Each row was made from one small tree. The marks that hang from a mark follow it in brackets, in the order of their numbers. Every link used is in the known rows. Write each row's tree.
Known rows:
z648[z169[z303[z133] z533[z922[z878]]] z189]: [ 0.474 -3.728  0.219 -0.113  3.295  0.313  0.003  2.528 -5.434  0.292
 -2.268  1.489  1.198 -1.672  1.651  0.627 -2.272 -0.866 -3.344 -2.865
  0.554 -4.547]
z922[z303 z878]: [ 0.840 -2.192  1.397  1.491  0.327  0.229 -0.465 -1.575 -0.746  0.528
 -1.700  0.026 -0.033 -2.637  2.763 -2.016 -0.967 -0.238 -0.596  0.711
 -1.726  0.604]
z533[z922]: [-0.212 -0.945  0.191  0.872  2.581  0.389  0.988  0.283 -1.344  0.513
 -0.695  1.400  0.063  0.278  0.522 -2.837 -0.361 -1.649 -0.868  0.399
  0.411  0.392]
z303[z133[z533[z922[z648 z878]]] z189]: [-0.397 -0.617  0.924 -0.237  1.741 -1.475 -1.558  1.039 -3.052 -0.156
 -1.149  2.669 -0.104 -2.851  1.322  0.235 -3.837 -0.109 -0.151  1.771
  3.542 -2.246]
z922[z303[z133]]: [ 1.987 -1.833  2.109  0.972  3.206 -1.440 -1.469 -0.586 -1.650  0.663
 -0.892  2.093  0.284  2.303  1.207 -1.730 -2.520 -0.942 -1.028  1.806
 -0.043 -2.295]
z303[z133 z189 z533[z922]]: [-0.790 -1.554  1.647 -0.565  4.087 -1.013  0.270  0.820 -5.389 -0.905
  0.136  3.551 -0.784  1.074 -0.480 -2.621 -4.116 -0.561  1.237  2.404
  5.395 -2.073]
z878[z189]: [ 0.781 -0.402  1.315  1.299  3.168 -0.034  0.607 -0.096 -0.168 -1.906
 -0.505  0.969  1.836 -1.260 -0.544 -1.839 -1.526 -1.002 -0.431 -0.027
 -1.366  1.504]
z648[z169[z151 z303] z189]: [ 0.375 -0.250  1.274  0.961  2.482 -0.284  0.555  2.549 -1.627  0.367
 -2.475  1.990  2.630 -0.586 -0.928 -1.667 -1.970 -2.637 -4.836 -2.795
  0.181 -0.864]
z303[z133[z533] z189]: [ 0.265 -1.234  1.746  0.377  2.414 -1.330 -1.405  0.828 -1.882 -0.632
 -0.813  3.079  0.190  0.402 -1.024  1.667 -4.567  0.453  0.375  2.122
  3.646 -1.959]
z169[z303[z133 z189] z533]: [ 0.986 -2.612  1.474  0.546  3.172 -0.730 -1.662  2.432 -5.030 -0.538
 -0.095  3.150  1.224  0.917 -0.184  1.866 -2.979  0.186 -2.855  2.513
  4.400 -2.613]
z169[z151[z648] z533]: [ 2.095  1.472  1.085  1.517  3.885  0.150 -0.145  2.155 -2.381  0.664
 -1.509  1.624  1.929 -4.565 -1.542  2.725 -0.619 -1.561 -1.617  0.779
 -0.727  0.353]
z533[z922[z303[z133] z648[z169 z189] z878]]: [-0.267 -1.453  1.100 -0.104  1.918 -1.962 -0.892  0.510 -3.575  1.385
 -2.661  1.442 -0.259 -2.604  4.198 -3.603 -2.134 -2.227 -2.012 -1.942
 -1.870 -3.930]
z648[z169[z151 z303 z533]]: [ 1.017 -1.485  0.907  1.209  2.667 -0.507  0.201  3.041 -2.910  0.450
 -1.756  1.850  3.213 -0.912 -0.338  1.551 -0.851 -1.616 -4.398  0.401
  0.529 -1.328]
z169[z151 z303 z533]: [ 2.350 -0.476  0.884  1.407  3.564  0.312 -0.059  2.983 -3.154  0.345
 -0.691  2.070  3.928 -0.562 -0.512  2.388 -0.959 -1.771 -4.333  0.907
  1.642  0.442]
z133[z533[z922[z303 z648[z169] z878]]]: [-1.104 -1.322  0.832  0.419  0.815 -1.753 -0.370 -0.256 -1.824  1.468
 -2.996  0.326  0.067 -3.034  4.009  0.820 -1.738 -1.786  0.540  0.633
 -1.613 -1.204]
z303[z133 z533[z922]]: [ 1.170 -1.241  1.017 -0.195  5.776 -0.756  1.155  0.863 -4.601 -0.095
 -0.129  2.533 -0.135  1.135 -0.317 -2.651 -3.381 -1.002  1.486  1.090
  3.779 -2.042]
z303[z533]: [ 0.898 -0.560  1.628  1.090  4.158 -0.767  2.149  0.191 -2.673  0.073
 -0.797  1.232 -0.234 -1.301 -0.586 -1.619 -2.285 -0.964  2.034  0.842
  2.544  1.403]
z169[z151 z533[z922[z303[z133] z648[z189] z878]]]: [ 1.857 -0.082  0.914  0.101  3.647 -0.619 -1.103  2.349 -5.339  0.835
 -1.847  2.173  2.961 -3.010  3.344  0.668 -2.084 -2.825 -3.331 -1.376
 -1.751 -2.313]
z533[z922[z303[z133] z648]]: [ 0.796 -0.195  1.603  0.327  3.358 -2.600 -1.375  0.363 -2.869  1.549
 -1.079  2.409 -0.018  1.255  3.168 -3.081 -1.612 -2.524 -1.593  1.569
  0.005 -2.445]

Write each row's tree:
[ 1.102 -0.891  1.393  0.457  3.468 -2.519  0.781  2.244 -4.585  0.711
 -2.444  1.057  0.279 -5.825  1.761 -2.645 -3.494 -0.696 -1.565 -2.590
  2.413 -2.610] -> z922[z648[z169[z303[z133 z533]] z189] z878]
[-2.492 -1.455  1.151  0.315 -0.452 -1.778 -1.158 -0.099 -2.274  0.859
 -2.877  1.087 -0.459 -3.165  3.783  0.836 -2.513 -1.623  0.284  1.501
 -0.430 -1.254] -> z133[z533[z922[z303[z189] z648[z169] z878]]]
[-1.128 -4.230  0.459 -0.187  1.363 -0.290 -1.019  2.185 -5.419 -0.496
 -1.025  2.230  0.858 -1.558  1.505  0.253 -2.178  0.407 -3.114  1.315
  2.707 -4.436] -> z648[z169[z303[z133 z189] z533[z922[z878]]]]
[-1.800 -0.776  1.128  0.395  0.162 -1.225 -1.197 -0.494 -2.428  0.740
 -2.250  1.166 -0.313 -2.620  3.659  0.891 -2.424 -1.569  0.442  1.986
  0.381  0.092] -> z133[z533[z922[z303[z189] z648 z878]]]
[ 0.114 -1.127  1.868  0.772  1.560 -1.320 -1.303  2.722 -2.439 -0.454
 -1.087  3.607  2.485  0.632 -1.430 -2.008 -2.898 -0.859 -5.048  1.624
  3.488 -3.124] -> z648[z169[z151 z303[z133 z189]]]
[ 1.625  0.123  0.812  0.168  4.299 -2.199 -0.482  1.222 -2.273  0.889
 -0.997  2.470  0.494 -0.116  0.554  0.617 -3.051 -1.461  0.002  1.077
  2.242 -2.476] -> z303[z133[z533[z922[z648]]]]
[ 2.426 -0.374  0.894  0.891  3.140 -1.800 -0.868  3.307 -3.756 -1.293
 -1.402  1.276  4.836 -6.138  1.726  0.192 -2.218 -0.704 -4.369 -0.372
 -0.525 -2.628] -> z922[z648[z169[z151 z303[z133] z533]] z878[z189]]
[ 0.233 -0.908  1.271  1.140  3.552 -0.671  0.042  1.920 -3.340  1.129
 -2.969  0.916 -0.400 -4.112 -0.672  2.176 -1.201 -1.310 -1.751 -1.985
 -0.261 -2.077] -> z151[z648[z169[z303 z533] z189]]
[ 1.978  2.049  1.848  0.894  5.263  0.049  0.647  2.250 -3.576  0.369
 -2.079  1.917  1.394 -3.166 -2.381 -0.570 -2.971 -2.562 -1.721 -1.077
  3.054  0.856] -> z169[z151[z648[z189]] z303[z533]]
[-1.460  0.042  0.514  0.327  0.171 -0.909 -0.752  2.209 -2.394  0.301
 -2.424  1.832  1.950 -3.902  1.456  0.760 -2.470 -1.901 -2.686  0.947
  2.312 -0.652] -> z133[z533[z922[z648[z169[z151 z303[z189]]] z878]]]
[ 0.186 -0.687  1.433 -0.080  5.223 -1.081  0.281  1.653 -4.800  0.851
 -2.509  2.023 -1.334 -2.011 -1.000 -1.579 -3.115 -1.612 -0.559 -1.663
  2.500 -3.732] -> z151[z648[z169[z303[z133 z533[z922]]] z189]]
[ 2.590  1.562  1.008  0.184  5.417  0.212 -1.526  2.587 -2.875  0.329
 -2.052  2.785  2.295 -0.581 -1.856  1.883 -3.958 -2.494 -3.129 -0.999
  2.741 -2.543] -> z169[z151[z648[z189]] z303[z133[z533[z922]]]]
[-0.648 -1.905  0.736 -0.207  1.461  0.104 -1.420  0.353 -2.679 -1.010
 -0.798  2.400  0.020 -1.135  0.481  0.559 -4.150  0.648  0.104  1.602
  3.317 -2.228] -> z303[z133[z533[z922[z878]]] z189]
[-0.166  0.730  0.717  0.714  2.944 -1.542  0.562  0.786 -1.246  1.320
 -1.868  1.450  0.321 -1.409  1.223  1.096 -1.661 -2.259  0.629  0.569
  0.953  0.570] -> z133[z533[z922[z648]]]
[ 2.470  0.829  0.768 -0.225  5.359 -0.775  0.204  3.199 -5.496  0.194
 -1.229  2.524  2.880 -2.348  0.664 -2.837 -3.803 -2.243 -3.171 -1.361
  4.356 -1.418] -> z169[z151 z303[z133 z533[z922[z648[z189] z878]]]]
[ 2.257 -2.493  2.070  0.618  3.286 -0.791 -0.429 -1.034 -3.910 -0.016
 -0.969  0.907 -0.295 -1.811  2.260 -1.872 -3.831  0.262  1.425  1.556
  1.130 -1.680] -> z922[z303[z133 z533] z878]
[ 1.243 -1.427  0.279  0.132  2.702  0.116 -0.899  2.029 -2.182 -1.739
 -1.730  1.640  4.389 -0.979 -0.033  0.149 -3.435 -1.144 -3.585  0.061
  0.601 -3.052] -> z648[z169[z151 z303[z133[z533[z922[z878[z189]]]]]]]
[ 1.034 -2.235  0.138 -0.199  3.365  0.599  0.001  3.553 -5.297 -0.170
 -2.085  2.219  3.289 -1.759  0.856  0.605 -2.529 -1.683 -5.166 -3.099
  0.399 -4.146] -> z648[z169[z151 z303[z133] z533[z922[z878]]] z189]
[-0.539  0.627  0.860  0.506  2.442 -0.667 -1.004  3.835 -5.092  0.458
 -0.853  3.454  3.306 -1.105  1.009  0.869 -0.963 -2.829 -5.044  2.128
  3.121 -0.135] -> z169[z151 z303[z189] z533[z922[z648]]]
[ 0.332 -0.930  2.923  0.190  2.114 -2.936 -1.457  0.106 -4.968  0.120
 -1.377  1.913 -0.762 -3.946  3.269 -2.580 -4.276 -0.050  0.790  2.658
  2.818 -1.771] -> z922[z303[z133 z189 z533] z648 z878]
[ 1.925  1.733  1.272  1.246  4.321  0.476  0.119  2.425 -2.764  0.578
 -2.186  1.827  1.833 -4.822 -1.517  2.853 -1.298 -2.118 -1.857 -1.843
 -1.315  0.167] -> z169[z151[z648[z189]] z533]
[ 1.260 -0.569 -0.214  0.730  2.930  1.808  0.629  1.888 -3.478 -1.826
 -0.727  1.098  4.386 -3.860  1.021  0.826 -0.739 -1.659 -2.383 -0.543
 -2.241  0.829] -> z169[z151 z533[z922[z878[z189]]]]
[-0.039 -0.135  1.584  1.218  2.794 -0.640  0.018  1.056 -1.435  1.164
 -3.087  0.994 -0.998 -3.661 -1.297 -0.926 -1.265 -1.541 -1.907 -2.100
  0.201 -1.641] -> z151[z648[z169[z303] z189]]
[ 0.102 -1.312  2.297  0.260  3.924 -1.433  0.065  0.721 -4.401 -1.011
  0.012  3.133 -0.639 -0.237 -1.017 -1.950 -4.511  0.324  1.487  2.497
  5.473 -1.671] -> z303[z133 z189 z533]
